Below are the code and all the weights of a small trained network. Each question names an input and a class and asks about switching units off, where a switched-off unit gives its printed mean instead of its output.

import numpy as np


def w(rows, s, z=0):
    codes = np.array(rows[::2]) - 128.0
    scale = np.full(codes.shape[1], s)
    scale[-1] = z or s
    return codes * scale


def norm(h):
    return h / np.sqrt((h * h).mean(-1, keepdims=True) + 1e-5)


def f(y):
    return np.maximum(y, 0)


def log_softmax(a):
    a = a - a.max(-1, keepdims=True)
    return a - np.log(np.exp(a).sum(-1, keepdims=True))


def net(x, mask):
    res = np.array(x, float).reshape(1, 6) / 4 @ E
    u = 0
    for l in range(4):
        y = f(norm(res) @ A[l][:, :-1].T + A[l][:, -1])
        res = res + np.where(mask[u : u + 8], y, B[l][:, -1]) @ B[l][:, :-1]
        u += 8
    return log_softmax(norm(res)[-1] @ U[:, :-1].T + U[:, -1])


A, B = {}, {}
E = w([
[126,129,123,131,128,131,125,136,128,131,125],'x0',
[139,138,32,125,126,57,153,81,125,185,99],'x1',
[128,125,135,123,132,123,133,115,127,121,134],'x2',
[96,104,171,91,82,44,173,176,197,123,110],'x3',
[145,156,120,38,104,135,115,104,148,92,2],'x4',
[128,131,132,124,131,125,131,121,126,126,130],'x5',
],0.017)
A[0] = w([
[114,141,153,118,134,127,136,176,136,132,118,6],'0.n1',
[112,121,181,112,110,3,141,204,176,121,120,218],'0.n2',
[125,125,66,126,127,48,143,102,138,157,126,24],'0.n3',
[120,147,108,115,135,109,135,102,116,127,113,48],'0.n4',
[134,127,127,69,118,161,120,99,129,88,11,215],'0.n5',
[132,104,119,131,119,169,130,99,138,95,153,162],'0.n6',
[135,128,137,95,130,117,125,138,140,117,59,66],'0.n7',
[125,126,30,133,140,50,137,90,125,156,120,149],'0.n8',
],0.024,0.0026)
B[0] = w([
[94,125,97,125,126,150,126,96,60,104,133,153],'0.n1',
[154,109,130,110,44,114,194,147,169,101,110,252],'0.n2',
[129,112,133,159,167,58,74,210,166,161,140,206],'0.n3',
[219,134,85,75,158,145,153,160,65,121,101,155],'0.n4',
[87,156,84,78,149,138,97,108,224,96,123,252],'0.n5',
[151,143,128,167,160,89,132,180,103,153,107,158],'0.n6',
[82,96,178,160,191,152,184,115,70,191,49,189],'0.n7',
[102,170,138,127,64,118,145,5,92,159,112,229],'0.n8',
],0.029,0.025)
A[1] = w([
[237,161,168,105,92,143,22,144,148,57,109,93],'1.n1',
[61,70,214,82,104,168,157,166,148,66,173,33],'1.n2',
[232,115,173,173,42,106,103,158,41,116,148,58],'1.n3',
[163,89,127,142,75,197,120,179,90,48,185,3],'1.n4',
[100,88,121,117,218,123,22,194,148,87,181,57],'1.n5',
[149,90,114,128,162,235,180,185,187,41,192,86],'1.n6',
[80,110,144,180,165,166,138,101,85,160,138,96],'1.n7',
[168,125,81,160,195,162,160,254,145,98,110,217],'1.n8',
],0.025,0.003)
B[1] = w([
[168,160,78,105,133,113,103,114,124,86,122,144],'1.n1',
[146,109,133,102,64,99,78,76,44,63,106,214],'1.n2',
[103,58,105,105,107,158,181,148,101,214,254,250],'1.n3',
[138,133,129,34,196,87,183,130,149,216,102,185],'1.n4',
[136,225,87,198,144,164,131,236,205,120,172,214],'1.n5',
[21,96,139,91,142,199,127,148,95,47,65,212],'1.n6',
[196,111,184,152,151,79,64,115,131,128,82,184],'1.n7',
[80,100,142,83,189,183,156,103,146,62,103,233],'1.n8',
],0.027,0.015)
A[2] = w([
[154,100,161,105,170,164,166,173,43,112,180,55],'2.n1',
[105,100,165,158,149,184,95,173,126,47,113,145],'2.n2',
[121,106,153,90,252,128,145,134,177,169,83,54],'2.n3',
[202,105,188,179,123,191,41,81,28,167,154,2],'2.n4',
[76,187,110,146,243,186,28,79,74,197,208,162],'2.n5',
[204,128,160,210,63,98,169,161,52,168,214,74],'2.n6',
[222,198,64,186,121,207,119,58,110,67,115,95],'2.n7',
[77,90,89,87,103,234,155,80,170,167,163,22],'2.n8',
],0.022,0.0029)
B[2] = w([
[148,85,156,102,122,69,179,137,135,150,129,190],'2.n1',
[71,112,146,157,146,191,133,129,195,122,124,201],'2.n2',
[172,128,124,182,52,133,132,174,92,117,210,249],'2.n3',
[17,177,109,112,170,88,182,97,28,115,81,173],'2.n4',
[253,116,151,161,248,159,55,136,57,69,121,243],'2.n5',
[8,158,88,231,66,195,87,104,143,129,191,216],'2.n6',
[133,126,89,102,48,141,66,108,190,175,122,152],'2.n7',
[163,96,150,128,100,106,133,131,55,137,128,240],'2.n8',
],0.026,0.018)
A[3] = w([
[127,138,141,131,52,155,165,128,107,118,160,52],'3.n1',
[147,186,126,144,212,143,35,75,119,112,134,111],'3.n2',
[152,117,83,173,91,202,127,105,21,78,139,128],'3.n3',
[169,153,148,76,82,25,185,152,165,153,71,5],'3.n4',
[170,112,149,170,93,94,125,198,172,184,246,82],'3.n5',
[108,145,127,78,83,97,122,137,197,106,101,125],'3.n6',
[255,166,82,88,114,108,122,113,162,162,66,90],'3.n7',
[150,176,138,95,118,110,87,104,89,45,49,24],'3.n8',
],0.028,0.0025)
B[3] = w([
[155,117,85,98,97,168,46,122,160,156,172,197],'3.n1',
[152,139,92,28,119,120,58,144,79,98,183,250],'3.n2',
[105,177,153,122,194,59,164,144,103,157,110,225],'3.n3',
[110,168,105,130,240,184,111,174,157,152,194,226],'3.n4',
[188,65,119,253,90,143,139,43,160,91,68,206],'3.n5',
[102,179,185,172,164,86,157,116,41,159,103,209],'3.n6',
[190,83,176,114,98,66,204,175,199,166,75,195],'3.n7',
[167,113,134,201,62,132,83,76,194,118,107,204],'3.n8',
],0.03,0.022)
U = w([
[210,48,158,222,200,157,148,147,94,100,174,182],'0',
[102,40,145,25,84,135,212,159,73,147,172,36],'1',
[130,198,101,105,200,208,24,181,184,34,128,57],'2',
[28,140,177,107,72,164,149,92,164,57,9,125],'3',
[97,190,103,154,175,64,55,77,19,154,172,200],'4',
[82,105,88,230,16,107,145,75,162,208,186,121],'5',
[233,157,117,46,108,46,49,118,164,147,94,249],'6',
[110,208,160,160,192,85,187,169,229,226,89,46],'7',
],0.013,0.0012)

Each question gives the input, the list of numbers given to net, and the class t.
The units are the neurons (one row each of A and B). Each row of codes is followed by its name. A weight is (code - 128) times the scale printed after its matrix; where a second scale follows, it is the last column's (A, B and U).
mask holds one flag per neuron, layer by layer. A switched-off neuron (its flag False) gives its mean, the last column of its row in B, instead of its output. The means were averaged over made-up inputs and are rounded, as every weight is.
A unit's drop is (log p(t) with every unit on - log p(t) with that unit switched off) / (log p(t) with every unit on - log p(t) with every unit switched off).
The circuit of an input: a set's keep is (log p(t) with only the set's units on - log p(t) with every unit switched off) / (log p(t) with every unit on - log p(t) with every unit switched off). Starting from the 12 units with the biggest drops (on a tie, the unit counted first), units are removed one at a time, each time the one whose removal leaves the highest keep (on an exact tie, the one counted first), for as long as the keep stays at least 0.8.
circuit, biggest first: the units of the circuit, biggest drop first
most important unit: the unit with the biggest drop
k most important neurons: the k neurons with the biggest drops, biggest first
k most important neurons of layer l: the k neurons of layer l with the biggest drops, biggest first
drop of u: that unit's drop, to one decimal
input [6,1,-5,-1,-7,-2], class 4: circuit, biggest first : (0.n2, 0.n5, 2.n4)
input [7,8,-3,-3,4,1], class 6: 2 most important neurons of layer 0 : (0.n2, 0.n8)
input [-3,-2,0,3,0,4], class 1: circuit, biggest first : (0.n2)
input [-1,-8,5,-2,2,1], class 2: 3 most important neurons : (0.n8, 0.n2, 1.n5)
input [-1,-1,-8,1,-5,-4], class 1: 4 most important neurons : (0.n5, 0.n8, 0.n3, 0.n7)
input [5,3,-2,1,0,-7], class 5: 2 most important neurons : (0.n5, 0.n8)
input [-8,-1,-1,4,8,-6], class 3: 2 most important neurons : (0.n8, 0.n5)
input [3,0,-2,2,7,-2], class 3: 2 most important neurons : (0.n5, 0.n8)
input [8,-7,5,1,1,8], class 3: 2 most important neurons : (0.n8, 0.n3)
input [-3,-5,0,1,-6,2], class 1: 3 most important neurons : (0.n5, 0.n8, 0.n3)
input [6,2,-8,-2,7,1], class 6: 2 most important neurons of layer 0 : (0.n2, 0.n5)
input [-4,8,7,-4,1,-4], class 6: 2 most important neurons : (0.n2, 1.n3)
input [-2,8,2,-2,4,-4], class 6: 2 most important neurons : (0.n2, 0.n8)
input [-7,1,6,8,2,8], class 7: most important unit : 3.n4
input [-2,-1,8,-8,7,-8], class 2: 3 most important neurons : (0.n8, 0.n2, 0.n5)
input [6,5,-4,1,1,0], class 7: 2 most important neurons of layer 0 : (0.n8, 0.n3)
input [1,-5,0,0,3,7], class 2: 3 most important neurons : (0.n2, 0.n8, 0.n5)
input [8,-7,-7,-8,1,2], class 2: 3 most important neurons of layer 0 : (0.n2, 0.n8, 0.n7)
input [3,-7,-4,1,-3,-4], class 1: drop of 0.n3 : 0.5
input [2,6,1,2,-4,-5], class 5: drop of 0.n5 : 4.6
input [8,-5,2,7,-5,-1], class 1: drop of 0.n5 : 1.3
input [-7,-6,1,1,7,2], class 3: most important unit : 0.n3
